[ 7  7 28 10 57 57] = K_411
[ 15 -24  45 -17 103  53] = K_381
[ 47   7  18  80  -8 -87] = K_908
[-19  23 -47  10  -8 -88] = K_973
[-35 -14  -1 -73  40  90] = K_231
[ 46   8  17  79 -10 -87] = K_352
[ -5  23 -38  30 -97  58] = K_333
[ 26  51 -10  65 -59 -88] = K_958
[ -25   23  -51    0 -107  -38] = K_152
[ 52  52  27  10  10 -82] = K_631
rest: [ 7  7 28] | [10 57 57]
places K_631: [52] | 0 1
then: [ 30 -97] | [58]
then: [ 8 17] | [79]
places K_411: [57] | 4 5
rest: [27 10] | [ 10 -82]

[  -9  -26  -35  -11  -10 -113   39   39   23   15] = K_418
[-13  39 -10  30  53  21 -12  10 -29   1] = K_853
[-76 -34   4  45  16  42 -16 -73 -18 -53] = K_997
[ -4 -26 -93 -38 -73  19  82  86 -28  -5] = K_330
[  2 -13  61   1  14  27  60  68 -18 -14] = K_497
[ -4  61 -14 -23  -7 -30   0 -42 -42  -6] = K_61
[ -2  35 -17 -36  16  41  17 -35 -35   3] = K_75
[  5 -26  60   1  14 -58  59  35   6  38] = K_836
places K_853: [10] | 7
rest: [60  1 14] | [-58  59  35   6  38]
then: [53 21] | [-12]
step +1: [ 53  21 -12] | [ 54  22 -11]
rest: [16 42] | [-16 -73 -18 -53]

[-19 -54  70 -55 -10  32 -56  44 -10 -23  -4 -59 -26  59  86  -3 118 -59] : K_199
[ 40 -43  38  30  40  70 -14 -61  87  87  -1  40 -26  58  45 -25  40  97] : K_751
[ -11  -67   58   34  -39    5   -7 -106   -6   57  -35   33  -16   14
   80  -92   19   27] : K_551
step +1: [-67  58  34 -39] | [-66  59  35 -38]
rest: [-26  59  86] | [ -3 118 -59]
then: [ 80 -92] | [19]
rest: [ 70 -55] | [-10  32 -56  44 -10 -23  -4 -59 -26  59  86  -3 118 -59]
then: [-23  -4 -59 -26  59  86  -3 118] | [-59]
step -1: [87] | [86]
count K_751: [86] | 0

[ 14   7 -38 -18 -19  29  -6  -6 -33   9  10 -31   3  -6 -30  21 -20  -6
 -26   7  29  42  20   0 -12  27 -22]  K_25
[ 11  15   0  20   2   5 -12 -22  16  30   9  16 -22   6  71 -11  -3  31
  29 -43 -49 -55  32  53  -8  19 -60]  K_449
[ 11   8   2  13 -24 -15 -13 -10   0   3  27  18 -24   7   3   1 -13   8
   3 -16  -1 -12  -3  -3  -4   6 -21]  K_710
[ -17   69  -39  -32   33   82  -34  -27   10  -78   -2 -107   11  -84
   -3   -7   38  -47   14   36   21   63   41   56  -19    5    6]  K_843
step +1: [ 11 -84  -3] | [ 12 -83  -2]
step -1: [11 15  0 20] | [10 14 -1 19]
step -1: [-27  10 -78] | [-28   9 -79]
step -1: [-6] | [-7]

[ -54   63  -65   41   -6  -79   73    9  -42   48  -50 -102] = K_57
[-98  36 -54  65  53 -69 -42 -70 -72 -81 -72 113] = K_266
[  6 121   0 -21  86 -28 -70  25  48 -42 -31   6] = K_413
rest: [-42 -31] | [6]
then: [ 48 -42] | [-31]
then: [-54  65] | [53]
count K_413: [25] | 1
then: [-65  41  -6 -79  73   9 -42  48 -50] | [-102]
then: [-42  48 -50] | [-102]
rest: [ 41  -6 -79] | [  73    9  -42   48  -50 -102]

[ -6 -59 -58  17 -11 -11  90  64 -11  20  76] -> K_619
[  1 -59 -59   1 -79 -49 -83 -83  -1 -86  17] -> K_112
[ -13   -8  -59  -79    1  -83  -49  -40  -42   -4 -116] -> K_258
then: [  1 -59 -59   1 -79 -49 -83 -83] | [-1]
rest: [-59 -59] | [  1 -79 -49 -83 -83  -1 -86  17]
then: [-59 -79   1 -83 -49] | [-40]
places K_619: [-11] | 4 5 8
rest: [-11 -11] | [ 90  64 -11  20  76]
then: [-79 -49] | [-83]

[-21  12 -38  55] : K_794
[21 67  8 51] : K_682
[  0  72 -78  41] : K_954
[-97  67   7  57] : K_616
places K_616: [7] | 2
rest: [67  8] | [51]
step +1: [67  8] | [68  9]

[-89 -21   9  15 -13  20  45 -34 -29   9 -44  76 -32  25 -13 -12  33  -3
  54  30  43 -57  20  35 -26 -57] -> K_452
[-47 -48   9  34 -12  20  33 -43 -29   4 -44  76 -22   9  31 -12  45  -6
  50  24  43 -47   5  24 -21 -34] -> K_559
[-95 -21   9   9 -29   9  29 -43 -29   4 -44  76 -49   9  39 -12  48  -5
  64  30  41 -76  42  25 -35  76] -> K_203
[-28   3   9  15 -23  22  34 -26 -29   4 -39  52 -23   9  10 -21  33  -3
  49   6  27 -24   5  25 -21 -24] -> K_428
[-26 -27  15  15 -12  20  29 -15 -28   4 -32  26 -75   9   0 -14  33  -1
  32  10  41 -76   5  26 -35 -27] -> K_70
rest: [ 41 -76  42  25 -35] | [76]
then: [-28   4] | [-32]
places K_203: [41] | 20
count K_452: [35] | 1
step +1: [45 -6 50] | [46 -5 51]
step +1: [-15 -28] | [-14 -27]
count K_203: [-76] | 1

[-87 -92 -86 -91  91  -9 -90 -80 -85  -9 -75 -10 -87 -66 -54 -85  86] = K_340
[63 58 62 93 88 15 79 82 67 78 69 93 78 80 67 75 90] = K_550
[ -91  -96 -102  -97   89  -16  -84   71  -94   73   92   78   75   91
  -89   92   92] = K_49
[ -91  -96 -102  -97   89  -16  -84   71   91   81   91   91  -16   91
  -89   92   92] = K_670
[-89 -81 -90 -82 -69  -7 -82 -66 -85 -10 -75 -79 -54 -66 -80 -39 -73] = K_955
step +1: [-82] | [-81]
rest: [-85 -10] | [-75 -79 -54 -66 -80 -39 -73]
then: [-66 -85 -10 -75 -79 -54 -66 -80 -39] | [-73]
places K_550: [93] | 3 11
places K_340: [-87] | 0 12
step +1: [-69  -7 -82] | [-68  -6 -81]
count K_670: [91] | 4

[ 62  21  -7  -8  49 -64] -> K_157
[ 39  13 -61   1  47 -55] -> K_774
[ 58  20 -21  -6  51 -63] -> K_804
[ 53  18 -35  -4  50 -62] -> K_830
[ 48  16 -61   0  47 -55] -> K_275
[ 20   7 -83   7  40 -42] -> K_841
[ 10   3 -93   9  34 -33] -> K_956
[ 31  10 -73   4  44 -48] -> K_409
rest: [-73   4] | [ 44 -48]
step -1: [-83   7] | [-84   6]

